Read these off the array that follows. Rows and columns are numbered from 0.
1) The entry in row 2 and column 2?
2) The entry in the bottom-left corner?
3) The entry directly below 157?
4) The entry just left of the centre entry?
5) The entry at row 0, column 2?
6) The bottom entry of the column that holds the largest entry?
7) The entry at the centre?
8) The entry in row 0 and column 0?
array([[136, 154, 124, 124, 129],
       [136, 154, 124, 124, 129],
       [132, 144, 123, 120, 134],
       [136, 155, 124, 125, 128],
       [122, 107, 134, 135, 124],
       [135, 153, 124, 123, 130],
       [121, 103, 126, 131, 128],
       [136, 157, 124, 127, 126],
       [123, 109, 137, 136, 123],
       [121, 103, 126, 131, 128],
       [126, 118, 146, 138, 121]])
1) 123
2) 126
3) 109
4) 153
5) 124
6) 118
7) 124
8) 136

[[125 133 131 139 124 126 130 119 136 128 124]
 [126 124 134 123 147 114 135 153 119 124 133]
 [126 125 128 123 136 124 128 136 123 125 134]
 [123 131 133 134 134 119 132 133 130 126 128]
 [138 127 132 123 129 129 133 145 122 133 119]
 [117 131 120 136 120 131 119  99 138 123 137]]
Read off the first entry of the largest entry's row.
Answer: 126
The last entry, reading row by row is 137
Read off the 3rd entry on the diagonal from the top-right corner.
Answer: 123
The entry in the top-right corner -> 124
The bottom entry of the column that holds the largest entry -> 99
The 1st entry, reading row by row -> 125
Read off the bottom-left entry.
Answer: 117
Read off the 2nd entry on the diagonal from the top-right corner.
Answer: 124
Read off the 2nd entry, reading row by row.
Answer: 133
Read off the entry directly below the largest entry.
Answer: 136
Read off the fifth entry, reading row by row.
Answer: 124
Read off the second entry on the main diagonal.
Answer: 124
Read off the entry just right of the largest entry.
Answer: 119
The 5th-last entry, reading row by row: 119
The 2nd largest entry: 147
Read off the smallest entry in the last column.
Answer: 119
The entry just left of 122 -> 145
The smallest entry in the first row: 119
The largest entry in the last row -> 138

Read these off the row that follows.
1) Give the second largest entry.
2) Give the entry just left of 120.
3) Give the median of all entries.
[114 157 121 127 110 111 103 120 117]
1) 127
2) 103
3) 117

[[145, 151, 130, 120], [127, 135, 117, 156]]
What is the entry just left of 135?
Answer: 127
What is the third largest entry?
Answer: 145
The entry just right of 127 -> 135

Questions about the matrix below.
1) What is the 1st entry in reading order?
2) What is the last entry, reading row by row?
3) What is the second largest entry?
4) What is the bottom-left entry?
5) What is the entry just left of the smallest entry?
6) What is the top-right entry?
7) What is the entry just left of the largest entry?
8) What is the 2nd smallest entry?
[[128 130 128 126 129 129 130 123 131 137 123]
 [126 127 128 125 123 137 131 126 119 125 129]
 [130 133 129 125 132 126 132 118 138 151 114]
 [126 128 128 122 122 141 135 121 119 133 125]
 [122 125 128 121 117 154 135 124 108 120 132]]
1) 128
2) 132
3) 151
4) 122
5) 124
6) 123
7) 117
8) 114

a =
array([[122, 123, 128, 127, 125, 130, 128, 127, 129, 126, 122, 127],
       [122, 124, 128, 127, 126, 128, 127, 128, 128, 126, 122, 127],
       [123, 125, 128, 127, 126, 128, 128, 128, 129, 126, 123, 127],
       [121, 123, 128, 127, 126, 129, 126, 128, 127, 125, 122, 126],
       [127, 127, 128, 128, 127, 127, 130, 128, 131, 128, 127, 128],
       [126, 126, 128, 128, 127, 132, 127, 128, 124, 126, 126, 127],
       [120, 110, 128, 128, 116, 152, 136, 127, 130, 122, 117, 126],
       [127, 137, 128, 128, 135, 116, 118, 129, 119, 128, 132, 128]])
Indices start at 0.
Which number is the entry in the bottom-right corner?
A: 128
The entry directly below the smallest entry -> 137
The bottom-left entry: 127
Which number is the entry in row 2 and column 0?
A: 123
The entry in row 1 and column 0 -> 122
The entry at row 0, column 2 is 128
Which number is the top-right entry?
A: 127
Which number is the largest entry?
A: 152
Which number is the top-left entry?
A: 122
Which number is the entry directly above the largest entry?
A: 132
The entry just right of the smallest entry is 128
The bottom entry of the column that holds the largest entry: 116
The entry just left of the smallest entry: 120
Which number is the entry at row 2, column 1?
A: 125
The entry just right of 117 is 126

arr =
[[122 150 131 154 148 112 113 113 148 127 115 144 141 129]
 [142  99 112 118 116 139 127 130 106 144 124 122 109 140]
 [136 102 116 110 110 143 138 138 105 138 132 117 109 134]
 [122 145 118 139 140 116 112 112 145 121 112 137 134 122]
 [139 103 107 111 110 139 126 125 107 138 113 117 107 137]
 [117 145 117 126 134 124 118 119 144 102 118 132 133 108]]
Indices start at 0.
The entry in the top-right corner: 129
Find the entry just right of the largest entry.
148
Find the top-left entry.
122
Find the entry at row 2, column 0.
136
The entry at row 0, column 1 -> 150
The entry just left of 111 -> 107
The entry in row 1 and column 0 is 142
The entry just left of 154 is 131
The bottom entry of the column that holds the smallest entry: 145
The entry in the bottom-left corner: 117
The bottom-right entry is 108
The top entry of the column that holds the largest entry is 154
Find the bottom entry of the column that holds the largest entry.
126
Find the entry at row 2, column 2.
116
The entry directly below the largest entry: 118
Find the minimum.
99
The entry directly above 125: 112
Find the entry directly below 99.
102

[[123 135 133 120 128 115 134]
 [124 131 128 128 129 129 124]
 [128 132 131 132 134 130 122]
 [112 134 138 105 122 108 143]
 [137 120 125 140 125 139 109]]
Rows and columns are numbered from 0.
The entry at row 1, column 0 -> 124
The entry directly above the largest entry: 122
The entry at row 0, column 0 -> 123
The entry at row 2, column 0 is 128
The entry in row 2 and column 2: 131
The largest entry -> 143
Find the entry in row 0 and column 1.
A: 135
The entry directly below the largest entry -> 109
The entry just right of 115 is 134
Find the entry directly above the centre entry.
A: 128
The entry directly below 115 -> 129
The entry at row 2, column 1 is 132
The entry in the bottom-left corner -> 137

Questions about the row below.
1) Give the first entry from the left.
2) Give the second entry from the end.
3) Give the last entry.
[107 126 118 121 132 143 140 106 151 134]
1) 107
2) 151
3) 134

[[126 138 132 123 131 128 131 124]
 [140 126 126 124 126 124 126 135]
 [128 128 128 128 126 127 128 128]
 [122 124 137 136 114 134 138 110]
 [126 129 125 129 116 125 130 131]
 [124 141 135 121 134 131 128 124]
 [119 119 134 135 116 135 133 114]
 [127 135 130 125 128 126 133 124]
 [127 128 127 129 122 126 129 130]
 [125 127 139 136 112 133 142 107]
 [127 132 129 127 128 127 130 126]]
The 2nd entry from the end, reading row by row?
A: 130
The top entry of the column that holds the largest entry?
A: 131
The first entry, reading row by row: 126
The entry in the bottom-right corner?
A: 126
The largest entry in the last column is 135
The top-right entry: 124
The second smallest entry -> 110
The bottom-left entry?
A: 127
The entry just right of the largest entry is 107
The entry directly above the smallest entry?
A: 130
The fifth entry, reading row by row?
A: 131
The first entry of the largest entry's row?
A: 125
The entry just left of 139?
A: 127
The entry just left of 107 -> 142
The smallest entry in the first row?
A: 123
The third-last entry, reading row by row?
A: 127
The largest entry in the first row?
A: 138
The third smallest entry?
A: 112
The 2nd largest entry?
A: 141
The 3rd largest entry?
A: 140
The 2nd entry on the main diagonal?
A: 126
The 4th-last entry, reading row by row -> 128
The third entry on the diagonal from the top-right corner is 127
The 3rd entry, reading row by row: 132
The largest entry in the last row?
A: 132
The entry just left of the largest entry?
A: 133

Questions about the grid below. Indices start at 0.
1) The entry in the top-left corner?
2) The top entry of the column that holds the largest entry?
3) The entry in row 0 and column 1?
4) The bottom entry of the column that holds the largest entry?
5) The entry just right of 123?
6) The entry in row 2 and column 1?
7) The entry just left of the largest entry?
115  118  119  137  125  129
126  127  133  128  111  129
131  136  135  127  123  108
113  128  120  132   98  127
1) 115
2) 137
3) 118
4) 132
5) 108
6) 136
7) 119
